Below is a small trained network, with its code and all its weights. Each question gives an input and a class and asks what happens when units are switched off, that is, made to give their printed mean instead of their output.

import numpy as np


def w(rows, s, z=0):
    codes = np.array(rows[::2]) - 128.0
    scale = np.full(codes.shape[1], s)
    scale[-1] = z or s
    return codes * scale


def norm(h):
    return h / np.sqrt((h * h).mean(-1, keepdims=True) + 1e-5)


def f(y):
    return np.maximum(y, 0)


def log_softmax(a):
    a = a - a.max(-1, keepdims=True)
    return a - np.log(np.exp(a).sum(-1, keepdims=True))


def net(x, mask):
    res = np.array(x, float).reshape(1, 7) / 4 @ E
    u = 0
    for l in range(3):
        y = f(norm(res) @ A[l][:, :-1].T + A[l][:, -1])
        res = res + np.where(mask[u : u + 9], y, B[l][:, -1]) @ B[l][:, :-1]
        u += 9
    return log_softmax(norm(res)[-1] @ U[:, :-1].T + U[:, -1])


A, B = {}, {}
E = w([
[199,134,23,179,162,197,89,80,177,254],'x0',
[82,212,71,167,164,164,205,238,108,207],'x1',
[192,81,47,58,145,87,219,98,153,111],'x2',
[166,197,160,121,65,140,168,36,109,140],'x3',
[111,187,92,197,205,118,140,57,186,167],'x4',
[213,98,53,195,34,56,64,115,129,104],'x5',
[5,119,101,129,135,91,198,142,135,191],'x6',
],0.0067)
A[0] = w([
[124,121,143,85,115,117,122,181,119,93,4],'0.n1',
[156,63,108,60,37,40,89,11,110,87,47],'0.n2',
[113,23,78,169,178,43,91,154,186,57,93],'0.n3',
[67,122,183,113,130,74,159,112,178,168,215],'0.n4',
[187,67,92,65,56,146,162,104,86,65,116],'0.n5',
[120,110,157,98,87,89,109,191,73,129,34],'0.n6',
[99,107,129,198,74,120,90,119,63,213,81],'0.n7',
[191,238,80,149,139,217,167,82,160,207,70],'0.n8',
[151,46,60,123,173,173,127,153,176,254,135],'0.n9',
],0.0078,0.0031)
B[0] = w([
[131,150,59,117,167,157,115,136,133,131,159],'0.n1',
[198,132,131,99,79,79,111,60,140,133,244],'0.n2',
[92,141,133,127,107,124,75,149,248,102,189],'0.n3',
[136,109,131,70,168,99,103,110,51,134,205],'0.n4',
[162,115,157,101,105,71,143,129,136,107,218],'0.n5',
[78,161,116,152,146,169,76,105,129,108,175],'0.n6',
[110,133,126,135,104,178,70,159,239,164,181],'0.n7',
[121,108,77,184,172,91,68,129,138,91,253],'0.n8',
[105,97,61,127,123,101,176,112,75,139,241],'0.n9',
],0.011,0.0068)
A[1] = w([
[85,165,210,80,109,174,223,144,18,171,77],'1.n1',
[196,189,201,123,28,191,138,182,75,150,2],'1.n2',
[191,178,94,115,132,175,193,208,32,89,100],'1.n3',
[118,103,144,137,129,102,94,214,208,146,82],'1.n4',
[173,164,117,149,186,112,163,48,187,207,120],'1.n5',
[149,99,134,162,146,121,17,132,141,129,76],'1.n6',
[1,90,228,93,121,171,153,127,79,110,130],'1.n7',
[220,77,203,115,42,85,157,80,175,108,93],'1.n8',
[175,122,161,121,58,144,81,164,181,129,124],'1.n9',
],0.0078,0.0043)
B[1] = w([
[204,244,207,136,37,117,108,170,148,208,180],'1.n1',
[113,166,156,164,110,183,57,113,187,75,142],'1.n2',
[216,106,151,89,100,60,79,25,148,124,166],'1.n3',
[84,114,133,144,71,158,131,185,73,68,171],'1.n4',
[29,75,133,180,225,241,127,64,115,82,198],'1.n5',
[161,114,173,108,123,194,168,149,151,111,206],'1.n6',
[186,240,143,174,250,120,194,110,125,254,208],'1.n7',
[151,74,186,140,24,73,155,88,116,162,254],'1.n8',
[117,219,180,112,125,146,160,193,131,157,193],'1.n9',
],0.0078,0.0068)
A[2] = w([
[74,77,67,105,194,106,158,119,94,139,107],'2.n1',
[160,142,61,124,152,105,175,135,39,173,145],'2.n2',
[19,45,173,70,173,150,61,119,140,158,111],'2.n3',
[150,87,120,83,175,99,200,118,106,44,149],'2.n4',
[254,82,146,161,121,184,146,154,154,169,136],'2.n5',
[110,83,107,199,112,142,145,41,170,101,4],'2.n6',
[76,143,67,134,207,116,167,182,90,160,64],'2.n7',
[180,139,109,129,79,153,127,185,103,172,11],'2.n8',
[177,122,32,121,155,78,192,97,75,161,13],'2.n9',
],0.0093,0.0032)
B[2] = w([
[97,88,130,115,84,178,116,62,100,65,238],'2.n1',
[78,164,158,39,168,117,133,129,45,181,221],'2.n2',
[90,112,129,90,111,134,197,129,74,22,200],'2.n3',
[77,93,170,211,80,103,2,106,103,89,205],'2.n4',
[78,158,81,70,91,18,134,74,78,171,200],'2.n5',
[101,126,96,146,202,182,156,188,150,199,209],'2.n6',
[138,59,72,83,116,81,142,61,62,144,255],'2.n7',
[94,38,66,137,134,107,91,132,103,100,148],'2.n8',
[29,101,195,117,168,145,122,159,92,120,215],'2.n9',
],0.0087,0.0058)
U = w([
[186,182,172,142,202,219,123,124,146,61,44],'0',
[136,224,159,79,185,119,169,159,92,229,112],'1',
[175,109,41,92,65,173,199,178,165,71,3],'2',
[73,190,129,156,96,177,74,247,194,85,114],'3',
[212,123,184,79,12,52,99,74,158,108,179],'4',
[41,86,71,114,170,149,113,71,63,128,208],'5',
[167,120,50,244,109,187,73,101,229,175,117],'6',
],0.013,0.0053)

Each question gives the input, the list of numbers given to net, and the class t.
The units are the neurons (one row each of A and B). Each row of codes is followed by its name. A weight is (code - 128) times the scale printed after its matrix; where a second scale follows, it is the last column's (A, B and U).
mask holds one flag per neuron, layer by layer. A switched-off neuron (its flag False) gives its mean, the last column of its row in B, instead of its output. The means were averaged over made-up inputs and are rounded, as every weight is.
A unit's drop is (log p(t) with every unit on - log p(t) with that unit switched off) / (log p(t) with every unit on - log p(t) with every unit switched off).
The circuit of an input: a set's keep is (log p(t) with only the set's units on - log p(t) with every unit switched off) / (log p(t) with every unit on - log p(t) with every unit switched off). Starting from the 12 units with the biggest drops (on a tie, the unit counted first), units are removed one at a time, each time the one whose removal leaves the highest keep (on an exact tie, the one counted first), for as long as the keep stays at least 0.8.
units of the circuit, in order: the units of the circuit, biggest drop first
top k neurons: the k neurons with the biggest drops, biggest first
k most important neurons of layer l: the k neurons of layer l with the biggest drops, biggest first
drop of u: that unit's drop, to one decimal
input [-5,-1,4,-7,1,1,-1], class 3: units of the circuit, in order	(0.n3)
input [-6,6,-1,-4,1,2,7], class 1: units of the circuit, in order	(0.n8; 1.n7)
input [0,-1,2,2,-2,-4,0], class 1: top 3 neurons	(0.n2; 0.n8; 1.n7)
input [5,6,0,7,-5,-3,-6], class 5: top 2 neurons	(0.n8; 0.n3)
input [-7,2,0,5,-8,3,6], class 1: units of the circuit, in order	(1.n7; 0.n8)
input [0,4,2,-7,-5,1,-1], class 2: 3 most important neurons of layer 0	(0.n3; 0.n4; 0.n8)
input [-4,3,7,-2,1,-3,8], class 1: units of the circuit, in order	(0.n8; 1.n1; 1.n7)
input [1,1,-3,-8,7,0,-6], class 3: units of the circuit, in order	(0.n3; 1.n4)
input [6,-6,7,2,6,0,-5], class 6: units of the circuit, in order	(2.n6; 0.n4)
input [-6,-6,8,-1,8,-2,6], class 4: units of the circuit, in order	(0.n2; 0.n9)
input [-2,3,-4,-6,5,-4,0], class 1: top 3 neurons	(0.n8; 1.n1; 1.n7)
input [-2,-2,5,-5,7,7,3], class 6: 2 most important neurons of layer 0	(0.n3; 0.n5)
input [-6,4,-2,-4,8,0,6], class 1: top 3 neurons	(0.n8; 1.n7; 1.n1)
input [5,2,0,-2,6,0,-5], class 5: units of the circuit, in order	(0.n9)
input [4,8,-1,7,-4,8,-6], class 6: 4 most important neurons of layer 0	(0.n7; 0.n8; 0.n4; 0.n2)
input [1,-2,-2,-5,5,7,-1], class 3: 2 most important neurons of layer 1	(1.n4; 1.n9)
input [7,8,-2,-2,-6,6,0], class 5: top 3 neurons	(0.n9; 0.n3; 2.n2)
input [-2,1,3,-8,-6,8,5], class 3: top 2 neurons	(0.n3; 0.n6)
input [4,6,-7,3,-1,8,-6], class 3: 3 most important neurons of layer 0	(0.n7; 0.n2; 0.n9)
input [0,5,0,2,-4,-7,-8], class 4: units of the circuit, in order	(1.n3)
input [3,-3,-3,3,7,-6,-6], class 0: 3 most important neurons of layer 1	(1.n6; 1.n8; 1.n5)
input [6,2,2,-3,6,5,3], class 5: drop of 0.n9	2.0
input [3,-3,-6,-2,5,5,5], class 3: drop of 0.n7	0.2
input [-5,-7,-8,1,-7,-5,2], class 1: drop of 1.n7	0.6
input [-1,1,-6,5,-6,-7,4], class 1: drop of 1.n7	0.1
